Below is a small trained network, with its code and all its weights. Each question gives an input and a class and asks what happens when units are switched off, that is, made to give their printed mean instead of their output.

import numpy as np


def w(rows, s, z=0):
    codes = np.array(rows[::2]) - 128.0
    scale = np.full(codes.shape[1], s)
    scale[-1] = z or s
    return codes * scale


def f(y):
    return np.maximum(y, 0)


def log_softmax(a):
    a = a - a.max(-1, keepdims=True)
    return a - np.log(np.exp(a).sum(-1, keepdims=True))


def net(x, mask):
    res = np.array(x, float).reshape(1, 6) / 4 @ E
    y = f(res @ A[0][:, :-1].T + A[0][:, -1])
    res = res + np.where(mask, y, B[0][:, -1]) @ B[0][:, :-1]
    return log_softmax(res[-1] @ U[:, :-1].T + U[:, -1])


A, B = {}, {}
E = w([
[182,192,114,105],'x0',
[116,212,158,170],'x1',
[36,128,146,134],'x2',
[65,159,56,134],'x3',
[128,137,83,254],'x4',
[106,132,213,148],'x5',
],0.0088)
A[0] = w([
[107,174,241,161,167],'n0',
[58,153,94,135,97],'n1',
[159,134,116,198,220],'n2',
[172,131,123,117,83],'n3',
[132,115,157,126,191],'n4',
[111,8,58,105,133],'n5',
[90,112,140,180,218],'n6',
[186,171,91,146,205],'n7',
[118,101,155,166,206],'n8',
[102,164,75,139,186],'n9',
[105,131,122,122,57],'n10',
[90,103,144,80,228],'n11',
[98,139,136,84,182],'n12',
[195,114,118,112,100],'n13',
[101,145,95,108,216],'n14',
[124,177,96,154,253],'n15',
[126,117,155,43,193],'n16',
[99,168,74,133,233],'n17',
[104,130,142,56,231],'n18',
[142,134,124,147,69],'n19',
],0.013,0.0036)
B[0] = w([
[73,102,185,166,254],'n0',
[92,131,74,176,201],'n1',
[70,176,142,138,226],'n2',
[161,134,107,115,166],'n3',
[132,140,141,139,171],'n4',
[145,97,245,146,249],'n5',
[67,115,101,189,218],'n6',
[149,173,116,115,224],'n7',
[110,132,136,169,192],'n8',
[106,142,100,164,212],'n9',
[128,131,109,141,136],'n10',
[127,161,166,129,211],'n11',
[98,158,143,136,188],'n12',
[188,133,85,121,197],'n13',
[99,144,138,169,192],'n14',
[82,200,123,135,226],'n15',
[132,208,151,74,240],'n16',
[57,170,85,202,226],'n17',
[128,187,149,124,229],'n18',
[117,142,142,108,140],'n19',
],0.011,0.0077)
U = w([
[104,182,1,177,189],'0',
[89,70,43,115,2],'1',
[89,25,10,57,17],'2',
[206,158,49,47,107],'3',
[203,21,145,81,117],'4',
[114,51,63,69,40],'5',
[121,183,188,102,191],'6',
[98,38,155,189,150],'7',
],0.0093,0.0045)

Each question gives the input, the list of numbers given to net, and the class t.
The units are the neurons (one row each of A and B). Each row of codes is followed by its name. A weight is (code - 128) times the scale printed after its matrix; where a second scale follows, it is the last column's (A, B and U).
mask holds one flag per neuron, in row order. A switched-off neuron (its flag False) gives its mean, the last column of its row in B, instead of its output. The means were averaged over made-up inputs and are rounded, as every weight is.
A unit's drop is (log p(t) with every unit on - log p(t) with that unit switched off) / (log p(t) with every unit on - log p(t) with every unit switched off).
The circuit of an input: a set's keep is (log p(t) with only the set's units on - log p(t) with every unit switched off) / (log p(t) with every unit on - log p(t) with every unit switched off). Starting from the 12 units with the biggest drops (on a tie, the unit counted first), units are removed one at a time, each time the one whose removal leaves the highest keep (on an exact tie, the one counted first), for as long as the keep stays at least 0.8.
circuit, biggest first: the units of the circuit, biggest drop first
top k neurons: the k neurons with the biggest drops, biggest first
drop when u is switched off: that unit's drop, to one decimal
input [0,-6,-4,-8,-4,-2], class 4: circuit, biggest first	n15, n17
input [-2,3,0,-2,4,3], class 7: circuit, biggest first	n0, n16
input [-3,-8,-2,-1,8,-6], class 7: circuit, biggest first	n5
input [-3,-6,-7,4,7,7], class 7: circuit, biggest first	n5, n16
input [3,7,5,-4,3,1], class 7: circuit, biggest first	n0, n16
input [7,-7,0,-5,-5,-7], class 3: circuit, biggest first	n13, n0
input [4,-3,8,0,3,7], class 7: top 2 neurons	n0, n16
input [-5,-5,-8,4,-4,-4], class 4: circuit, biggest first	n5, n15, n2, n17
input [0,-1,3,-5,-1,-8], class 4: top 3 neurons	n15, n2, n17
input [-2,0,8,7,-4,4], class 0: top 2 neurons	n1, n5
input [2,-4,-5,-3,-5,-5], class 3: top 2 neurons	n13, n0
input [8,-5,-6,4,-6,5], class 3: drop when n6 is switched off	0.0
input [-1,-5,-4,-8,-2,-2], class 4: drop when n17 is switched off	0.1
input [0,-5,-7,-6,5,-1], class 3: drop when n3 is switched off	0.1
input [-5,-6,-2,7,4,1], class 7: circuit, biggest first	n5
